[[21  1  0 10 56]
 [21  0  0  9 57]
 [ 4 -1  2 39 44]
 [57 22  0  0  9]]
->
[56  9  2 22]

[[ 10  -1  11 -10]
 [-18   9   3   8]
 [-70 -57 -20  10]]
->
[-10   3 -57]

[[ 16 -11  -8  -5 -50]
 [-16  -8   7  23 -64]
 [ 10 -38  50   4 -19]
 [  0   4  -5 -10 -60]
 [  2  29 -35 -13  45]]
->
[-50  23  50   4   2]

[[-50 -14 -64]
 [-29 -46 -31]]
->
[-64 -46]

[[ 11  61 -11  -7 -64]
 [  3   3  65  67 -19]
 [-35  21  58  60 -12]
 [-22  56 -45 -45 -27]]
->
[-64  67  58  56]

[[ -1 -61 -36  28]
 [ 69 -10  55  33]
 [  4   2  -1   1]
 [ -1  -3   0   0]]
->
[28 55  2 -1]

[[ 38  55 -42]
 [-12 -36 -35]
 [-17 -43 -34]
 [ 45 -55  49]]
->
[-42 -36 -17]

[[ -6  25   8   0]
 [-11   7  15  28]
 [-44  33  -4 -17]
 [ 74 -16   3  55]]
->
[ 0 15 33 74]
---
[[ 11   4   4 -35 -37   7  20  -1  35  -1   7  28  13  -3]
 [ 22   9  17  15 -25 -38  20 -32   4 -20 -21  -8 -18  -6]
 [-32 -35   0  12  -9  24 -22 -17  -9  63  -3   8 -59 -34]
 [ 24 -20 -39   3   9  35   0  44 -27 -29  17 -19  -1   8]]
->
[[ 24 -20 -39   3   9  35   0  44 -27 -29  17 -19  -1   8]
 [-32 -35   0  12  -9  24 -22 -17  -9  63  -3   8 -59 -34]
 [ 11   4   4 -35 -37   7  20  -1  35  -1   7  28  13  -3]
 [ 22   9  17  15 -25 -38  20 -32   4 -20 -21  -8 -18  -6]]

[[  4 -53 -16  37 -68  21  14   7 -39  49 -33  51]
 [  0  -1   4  18  -9  12 -14   4  -5  20 -11   2]
 [ 51  10  60  11 -18  -4  15  27 -39  -1 -20 -33]
 [ -7   8   7  14  -1  10   5  -7  -5   0   5 -39]
 [-49 -29  -8  38  26  32  -7  12  -8   1 -17  20]
 [  5   0  15   8   7 -29 -21  17  -2 -14   0  -6]
 [ 35   8 -40 -56  14   4  41 -54 -10  32  44  27]
 [-36  13 -24 -37  -6  57 -30  51  -2  51 -12 -22]]
->
[[ 35   8 -40 -56  14   4  41 -54 -10  32  44  27]
 [-36  13 -24 -37  -6  57 -30  51  -2  51 -12 -22]
 [  4 -53 -16  37 -68  21  14   7 -39  49 -33  51]
 [-49 -29  -8  38  26  32  -7  12  -8   1 -17  20]
 [  0  -1   4  18  -9  12 -14   4  -5  20 -11   2]
 [ -7   8   7  14  -1  10   5  -7  -5   0   5 -39]
 [  5   0  15   8   7 -29 -21  17  -2 -14   0  -6]
 [ 51  10  60  11 -18  -4  15  27 -39  -1 -20 -33]]

[[-40  -7  42   6   0 -14 -11 -22]
 [-32  45  40  13 -34  19  17 -18]
 [-35  19  65 -21 -46  -3  -8  17]
 [-12  -1  15   5   6 -72   9 -22]
 [-23 -17  -2   6  19 -16  -4 -35]
 [-37  -9 -31  -8 -45  33  -5 -39]
 [ -6 -40   8  13 -77 -27   4  14]
 [ 16  14  27  -3  30  41  17  -2]
 [ -8  32 -35  -3  35  -8 -15   4]
 [-25  -3 -61  -2 -18  25  -6  27]
 [ 69 -44 -11   4  52 -14   7   2]
 [-41  22 -45  -5 -31 -43  10 -14]]
->
[[-25  -3 -61  -2 -18  25  -6  27]
 [-41  22 -45  -5 -31 -43  10 -14]
 [ -8  32 -35  -3  35  -8 -15   4]
 [-37  -9 -31  -8 -45  33  -5 -39]
 [ 69 -44 -11   4  52 -14   7   2]
 [-23 -17  -2   6  19 -16  -4 -35]
 [ -6 -40   8  13 -77 -27   4  14]
 [-12  -1  15   5   6 -72   9 -22]
 [ 16  14  27  -3  30  41  17  -2]
 [-32  45  40  13 -34  19  17 -18]
 [-40  -7  42   6   0 -14 -11 -22]
 [-35  19  65 -21 -46  -3  -8  17]]

[[ -5   2  -8   5  11 -27   9   0 -63 -11 -23  -6  18]
 [  0 -10 -34   5  23  11  10 -12   0 -45 -16  19  33]
 [ 44  59 -21  28  -4  45  18 -21 -13 -57 -40   4  53]
 [ 24  -2  13  -4   0 -32 -23   8 -21   0  -9 -38 -38]
 [ 28 -17  31   9  -2  19  14 -17 -30  13 -12  18   1]
 [ -8  13 -12  -8   7  10  14  27   4  17  -8  31   3]
 [ 30  66 -28  22   1  -2   6  -8  -5 -39 -21  33  19]]
->
[[  0 -10 -34   5  23  11  10 -12   0 -45 -16  19  33]
 [ 30  66 -28  22   1  -2   6  -8  -5 -39 -21  33  19]
 [ 44  59 -21  28  -4  45  18 -21 -13 -57 -40   4  53]
 [ -8  13 -12  -8   7  10  14  27   4  17  -8  31   3]
 [ -5   2  -8   5  11 -27   9   0 -63 -11 -23  -6  18]
 [ 24  -2  13  -4   0 -32 -23   8 -21   0  -9 -38 -38]
 [ 28 -17  31   9  -2  19  14 -17 -30  13 -12  18   1]]

[[-19   4  20  20  24 -30 -14   4  29  13 -34  19   0]
 [-13   6  24  48 -12  -8 -15 -27   4   6 -30  36 -16]
 [-11 -56  43 -16 -15 -10  -5 -13 -25 -18 -54 -25  -6]
 [ 23  -6 -18   1   8  29   6  28 -16  20   8 -35  18]
 [-11  18  34  23  -3  10 -11  35 -14  13 -46 -27  -4]]
->
[[ 23  -6 -18   1   8  29   6  28 -16  20   8 -35  18]
 [-19   4  20  20  24 -30 -14   4  29  13 -34  19   0]
 [-13   6  24  48 -12  -8 -15 -27   4   6 -30  36 -16]
 [-11  18  34  23  -3  10 -11  35 -14  13 -46 -27  -4]
 [-11 -56  43 -16 -15 -10  -5 -13 -25 -18 -54 -25  -6]]

[[ 67  23 -38 -70 -51   6  59  68  26 -34]
 [ 33  70  54  -1 -55 -68 -32  30  68  58]
 [ 47 -11 -61 -67 -23  38  71  50  -8 -59]
 [  0  54  68  32 -29 -69 -57  -5  52  69]]
->
[[ 47 -11 -61 -67 -23  38  71  50  -8 -59]
 [ 67  23 -38 -70 -51   6  59  68  26 -34]
 [ 33  70  54  -1 -55 -68 -32  30  68  58]
 [  0  54  68  32 -29 -69 -57  -5  52  69]]
---
[[ -1 -30  38  37  58]
 [-24  50  26 -20  14]
 [ 12 -39 -14  28   3]
 [  5 -17  -8   6   3]]
->
[[-30  38]
 [ 50  26]]

[[44 56  4]
 [ 5 59 41]
 [55 46  2]
 [64  8  0]]
->
[[56  4]
 [59 41]]

[[  3  30  -1  11]
 [ 29   8   0 -19]
 [  3 -17 -19  54]
 [ -4  17 -70 -68]]
->
[[30 -1]
 [ 8  0]]

[[-28  47 -62]
 [  8   7 -22]
 [-33  -4  41]
 [  2  -8  15]]
->
[[ 47 -62]
 [  7 -22]]

[[ -8  -2  70  66  16]
 [ 26   0 -63  64  24]
 [-12 -12  68  46  73]]
->
[[ -2  70]
 [  0 -63]]

[[-37 -10   2  36  55]
 [ 65  54  19 -31  -9]
 [ -9 -15 -16  56 -26]
 [ 73  47  13 -27 -31]]
->
[[-10   2]
 [ 54  19]]

[[-30  53  44 -38]
 [  0 -23  24  50]
 [-23 -35 -48 -35]
 [ 20 -61   6 -58]]
->
[[ 53  44]
 [-23  24]]

[[ 33  14 -45  22  -3]
 [-18  14  -5  55   9]
 [  9  -5  -5  18 -65]
 [ 17  18  -5 -48   1]
 [-30  24  14  22 -15]]
->
[[ 14 -45]
 [ 14  -5]]

[[-39 -21 -24  21]
 [ 54  26  20 -34]
 [ 62  22  15 -33]
 [ 60  36  29 -47]
 [ -2  -2  -2  -4]]
->
[[-21 -24]
 [ 26  20]]
---
[[-44  61  -8 -29]
 [ 16  -6 -20 -15]]
->
[[-44  61]
 [ 16  -6]]

[[ 16  21  20  10]
 [ 35  57  48 -21]
 [-23  17  17   8]]
->
[[16 21]
 [35 57]]

[[ 48  34 -28   6  72]
 [ 34   2  35  63  -7]]
->
[[48 34]
 [34  2]]

[[ -3  -4   5]
 [-10 -42  59]
 [-17 -54  61]
 [  8   5 -72]]
->
[[ -3  -4]
 [-10 -42]]

[[ -5 -13  32]
 [-18  35  -8]
 [-45  62 -16]
 [  8 -21   5]
 [ -8  33   6]]
->
[[ -5 -13]
 [-18  35]]

[[ 75  29 -11  40 -11]
 [ 10   0   5   1 -16]
 [ 68  27  21 -36 -14]
 [ 10  -4  41 -69 -39]
 [ -7 -24  44 -57 -73]]
->
[[75 29]
 [10  0]]

[[-50   6   7  -7]
 [ 45  67  45   5]]
->
[[-50   6]
 [ 45  67]]

[[ 43  12]
 [ 30 -31]
 [ 18  62]
 [ 13  46]]
->
[[ 43  12]
 [ 30 -31]]

[[ -9  72   8  49  23]
 [ -9 -25  -1  29  49]]
->
[[ -9  72]
 [ -9 -25]]
